Below is a small trained network, with its code and all its weights. Each question gives an input and a target symbol and asks what happens when units are switched off, that is, made to give their printed mean instead of their output.

import numpy as np


def w(rows, s, z=0):
    codes = np.array(rows[::2]) - 128.0
    scale = np.full(codes.shape[1], s)
    scale[-1] = z or s
    return codes * scale


def norm(h):
    return h / np.sqrt((h * h).mean(-1, keepdims=True) + 1e-5)


def f(y):
    return y / 2 * (1 + np.tanh(0.7978845608 * (y + 0.044715 * y**3)))


def softmax(a):
    e = np.exp(a - a.max(-1, keepdims=True))
    return e / e.sum(-1, keepdims=True)


def log_softmax(a):
    a = a - a.max(-1, keepdims=True)
    return a - np.log(np.exp(a).sum(-1, keepdims=True))


def net(x, mask):
    ids = ['ΛΦΩαβγδεζμτψ'.index(c) for c in x.split()]
    T = len(ids)
    res = E[ids] + P[:T]
    r = norm(res)
    for j in range(2):
        rows = slice(2 * j, 2 * j + 2)
        q, k, v = (r @ M[0][rows].T for M in (Q, K, V))
        z = softmax(np.where(np.tri(T) > 0, q @ k.T / 2**0.5, -1e9)) @ v
        o = O[0][rows]
        res = res + np.where(mask[j], z, o[:, -1]) @ o[:, :-1]
    y = f(norm(res) @ A[0][:, :-1].T + A[0][:, -1])
    res = res + np.where(mask[2:6], y, B[0][:, -1]) @ B[0][:, :-1]
    return log_softmax(norm(res)[-1] @ U[:, :-1].T + U[:, -1])


Q, K, V, O, A, B = {}, {}, {}, {}, {}, {}
E = w([
[111,86,97,107,170,69],'Λ',
[108,91,76,236,86,87],'Φ',
[83,154,111,136,116,128],'Ω',
[166,155,65,86,249,44],'α',
[134,137,107,133,117,137],'β',
[133,107,183,111,184,41],'γ',
[105,159,119,119,124,142],'δ',
[111,92,58,161,208,171],'ε',
[38,164,118,27,188,191],'ζ',
[130,93,103,108,154,99],'μ',
[18,31,162,65,187,87],'τ',
[104,138,111,138,110,132],'ψ',
],0.02)
P = w([
[199,119,157,108,104,152],'0',
[136,21,8,51,63,9],'1',
[195,119,157,116,101,153],'2',
[168,135,181,140,141,168],'3',
[57,82,29,163,70,64],'4',
[184,124,162,120,99,155],'5',
[158,140,188,147,152,166],'6',
[39,145,59,188,77,113],'7',
[179,127,167,120,98,156],'8',
[151,140,191,143,159,162],'9',
[8,202,57,210,100,90],'10',
[173,128,170,125,93,165],'11',
[150,136,193,145,158,165],'12',
[71,224,73,208,88,38],'13',
],0.016)
Q[0] = w([
[137,121,147,106,193,239],'H0',
[192,126,161,83,25,55],'H0',
[113,157,132,2,73,4],'H1',
[186,138,81,155,55,116],'H1',
],0.0072)
K[0] = w([
[81,129,99,117,145,136],'H0',
[163,147,152,136,42,109],'H0',
[66,119,141,8,127,252],'H1',
[131,120,100,83,95,209],'H1',
],0.011)
V[0] = w([
[54,2,157,120,127,245],'H0',
[116,92,200,90,13,56],'H0',
[93,110,227,140,102,94],'H1',
[203,112,125,252,98,107],'H1',
],0.0071)
O[0] = w([
[45,45,158,182,85,254,255],'H0',
[22,118,187,65,95,70,47],'H0',
[156,108,173,139,128,77,55],'H1',
[136,124,119,216,67,152,60],'H1',
],0.0083,0.00071)
A[0] = w([
[45,93,8,127,152,107,134],'N0',
[163,141,156,166,123,103,147],'N1',
[25,148,27,147,144,68,223],'N2',
[112,136,220,129,145,111,2],'N3',
],0.013,0.0076)
B[0] = w([
[180,63,27,189,2,16,216],'N0',
[143,165,166,228,188,79,144],'N1',
[5,227,45,194,89,65,254],'N2',
[164,114,219,65,64,97,133],'N3',
],0.0094,0.012)
U = w([
[144,95,57,102,70,79,187],'Λ',
[98,125,132,218,137,91,145],'Φ',
[76,196,142,120,119,109,95],'Ω',
[142,213,105,139,220,119,129],'α',
[248,139,124,137,77,117,3],'β',
[148,138,216,159,168,92,154],'γ',
[190,173,119,64,97,143,92],'δ',
[172,84,93,159,171,177,148],'ε',
[79,135,129,111,208,181,148],'ζ',
[204,65,104,75,106,129,98],'μ',
[43,49,183,144,152,139,80],'τ',
[162,71,157,116,34,131,22],'ψ',
],0.014,0.0049)

Each question gives the input, a string of symbols that net reads in full, and the target symbol t.
The units are the heads (2 rows each of Q, K, V and O) and the neurons (one row each of A and B). Each row of codes is followed by its name. A weight is (code - 128) times the scale printed after its matrix; where a second scale follows, it is the last column's (O, A, B and U).
mask holds one flag per unit, heads first, then neurons. A switched-off unit (its flag False) gives its mean, the last column of its rows in O or B, instead of its output. The means were averaged over made-up inputs and are rounded, as every weight is.
A unit's drop is (log p(t) with every unit on - log p(t) with that unit switched off) / (log p(t) with every unit on - log p(t) with every unit switched off).
The circuit of an input: a set's keep is (log p(t) with only the set's units on - log p(t) with every unit switched off) / (log p(t) with every unit on - log p(t) with every unit switched off). Starting from all 6 units, units are removed one at a time, each time the one whose removal leaves the highest keep (on an exact tie, the one counted first), for as long as the keep stays at least 0.8.
circuit, biggest first: the units of the circuit, biggest drop first
top k neurons: the k neurons with the biggest drops, biggest first
drop of u: that unit's drop, to one decimal
input ε ε ζ Ω, target ζ: circuit, biggest first : (N0 N2)
input α ψ β α Λ δ μ, target α: circuit, biggest first : (N0)
input δ α γ γ μ ε, target ε: circuit, biggest first : (N2 H0)
input α ψ μ ζ ψ α Ω ζ μ μ ψ Φ γ, target γ: circuit, biggest first : (N2 N0)
input γ α α α β α δ, target α: circuit, biggest first : (H0 N0)
input γ Λ ψ ψ δ ψ δ, target γ: circuit, biggest first : (N2 N0 H1)
input Ω Ω γ ε ψ ψ Ω, target ε: circuit, biggest first : (H0 N2)
input β γ γ γ α Ω γ τ τ ψ, target τ: circuit, biggest first : (H0 N0 N2)
input ψ Φ γ ψ, target γ: top 3 neurons : (N2 N0 N1)
input ψ ψ ε β, target ε: circuit, biggest first : (N2 N0 H0)
input Λ ψ α δ, target α: top 3 neurons : (N0 N2 N3)
input ψ α ψ ε β α Λ, target α: circuit, biggest first : (N0 H0)
input ζ Ω β Ω, target ζ: drop of N0 : 1.0
input Φ β ε ζ τ ε ψ, target ε: drop of N2 : 0.4
input Ω Φ β δ ε β ε μ β β, target ε: drop of N0 : 0.1
input β δ τ ε, target ε: circuit, biggest first : (N2)
